Small tables with named rows and columns. After each table, cells are looked up by row and column.

figil:
	baro	tora	vosavak	ziza	daf	vuz
dolopo	53	25	27	74	11	37
magok	51	16	14	72	18	35
lonat	51	22	27	74	13	37
dogo	52	28	32	73	9	36
dav	51	18	21	73	13	37
mor	49	13	12	69	20	36
nim	49	11	9	67	23	36

magok, ziza => 72
nim, ziza => 67
dav, vosavak => 21
mor, ziza => 69
lonat, baro => 51
magok, vuz => 35
nim, daf => 23
magok, baro => 51
mor, vosavak => 12
dogo, baro => 52
dav, daf => 13
mor, tora => 13
lonat, daf => 13
lonat, vuz => 37
Row with the largest daf: nim

bodi:
columns: segi, vefeb, gida, pifav, fevidum, folek
ganaru: [4126, 3643, 3641, 3477, 5557, 3660]
kun: [3897, 4384, 4156, 4625, 4574, 4109]
nelamit: [4179, 4624, 4422, 5025, 5214, 3866]
vode: [4330, 4718, 3667, 2999, 4635, 3616]
zav: [4307, 4032, 4186, 4205, 4058, 5289]
zim: [4758, 3936, 4115, 4467, 3945, 4506]
nom: [4517, 4138, 3797, 4315, 3377, 4035]
gib: [3526, 4532, 5400, 2917, 6509, 7043]
luvagi: [4518, 4344, 4357, 4866, 4916, 3781]
lalaz: [3948, 4206, 4368, 3488, 3904, 5290]
befim: [4699, 4129, 4493, 4527, 4619, 3354]
vuz: [5478, 4285, 4501, 4935, 4026, 4489]
bupop: [6184, 5480, 417, 1572, 6119, 3166]
zorob: [2261, 5254, 5462, 9005, 2818, 6118]

kun, fevidum: 4574
vuz, segi: 5478
nom, gida: 3797
gib, folek: 7043
gib, vefeb: 4532
bupop, fevidum: 6119
gib, gida: 5400
ganaru, gida: 3641
befim, segi: 4699
nelamit, segi: 4179
bupop, gida: 417
kun, vefeb: 4384
luvagi, pifav: 4866
zav, pifav: 4205
Which row has the largest folek? gib

mabi:
	sedug	zonug	nuf	lamefes
gad	61	61	66	63
ninivim	64	62	66	54
panor	62	68	65	67
fud	61	64	69	72
kiv	62	71	56	65
dosazur	63	72	61	66
kup	48	61	84	70
fitolup	66	58	59	65
vutaz	61	67	66	71
vapefe	68	56	64	68
nas	65	65	52	73
lipokim	34	85	73	51
gen	21	76	37	60
topo	68	65	58	59

kiv, nuf: 56
gad, sedug: 61
kup, lamefes: 70
panor, lamefes: 67
nas, nuf: 52
fud, nuf: 69
gen, lamefes: 60

mefi =
columns: gunuzol, tov, rumak, sim, tetu, rame, diguti, pusaz, pemali, lamo
disoko: [20.16, 30.56, 70.84, 17.92, 55.06, 29.90, 42.77, 40.09, 48.61, 69.68]
ruzo: [45.55, 71.23, 68.78, 25.62, 40.05, 26.18, 80.49, 69.42, 24.26, 40.22]
lib: [36.52, 36.68, 68.58, 42.49, 55.09, 72.13, 18.92, 16.82, 75.61, 52.72]
zave: [28.17, 26.74, 47.97, 37.57, 62.80, 20.60, 64.96, 66.84, 40.27, 85.54]
malapi: [39.82, 18.81, 29.04, 79.05, 71.89, 61.27, 53.66, 56.28, 66.33, 86.04]
nubo: [68.05, 76.42, 52.81, 39.64, 44.66, 20.95, 77.57, 82.17, 25.57, 46.65]
ruz: [39.70, 74.60, 79.14, 24.32, 35.11, 43.34, 76.04, 54.85, 30.88, 26.82]

lamo of malapi = 86.04
pusaz of zave = 66.84
diguti of lib = 18.92
rame of zave = 20.60
rumak of ruz = 79.14
diguti of ruzo = 80.49
lamo of disoko = 69.68
gunuzol of ruzo = 45.55
pemali of ruz = 30.88
pemali of nubo = 25.57
gunuzol of ruz = 39.70
diguti of zave = 64.96
pemali of malapi = 66.33
rame of ruz = 43.34
pusaz of disoko = 40.09
lamo of ruzo = 40.22
pusaz of malapi = 56.28
tetu of malapi = 71.89
tov of ruzo = 71.23

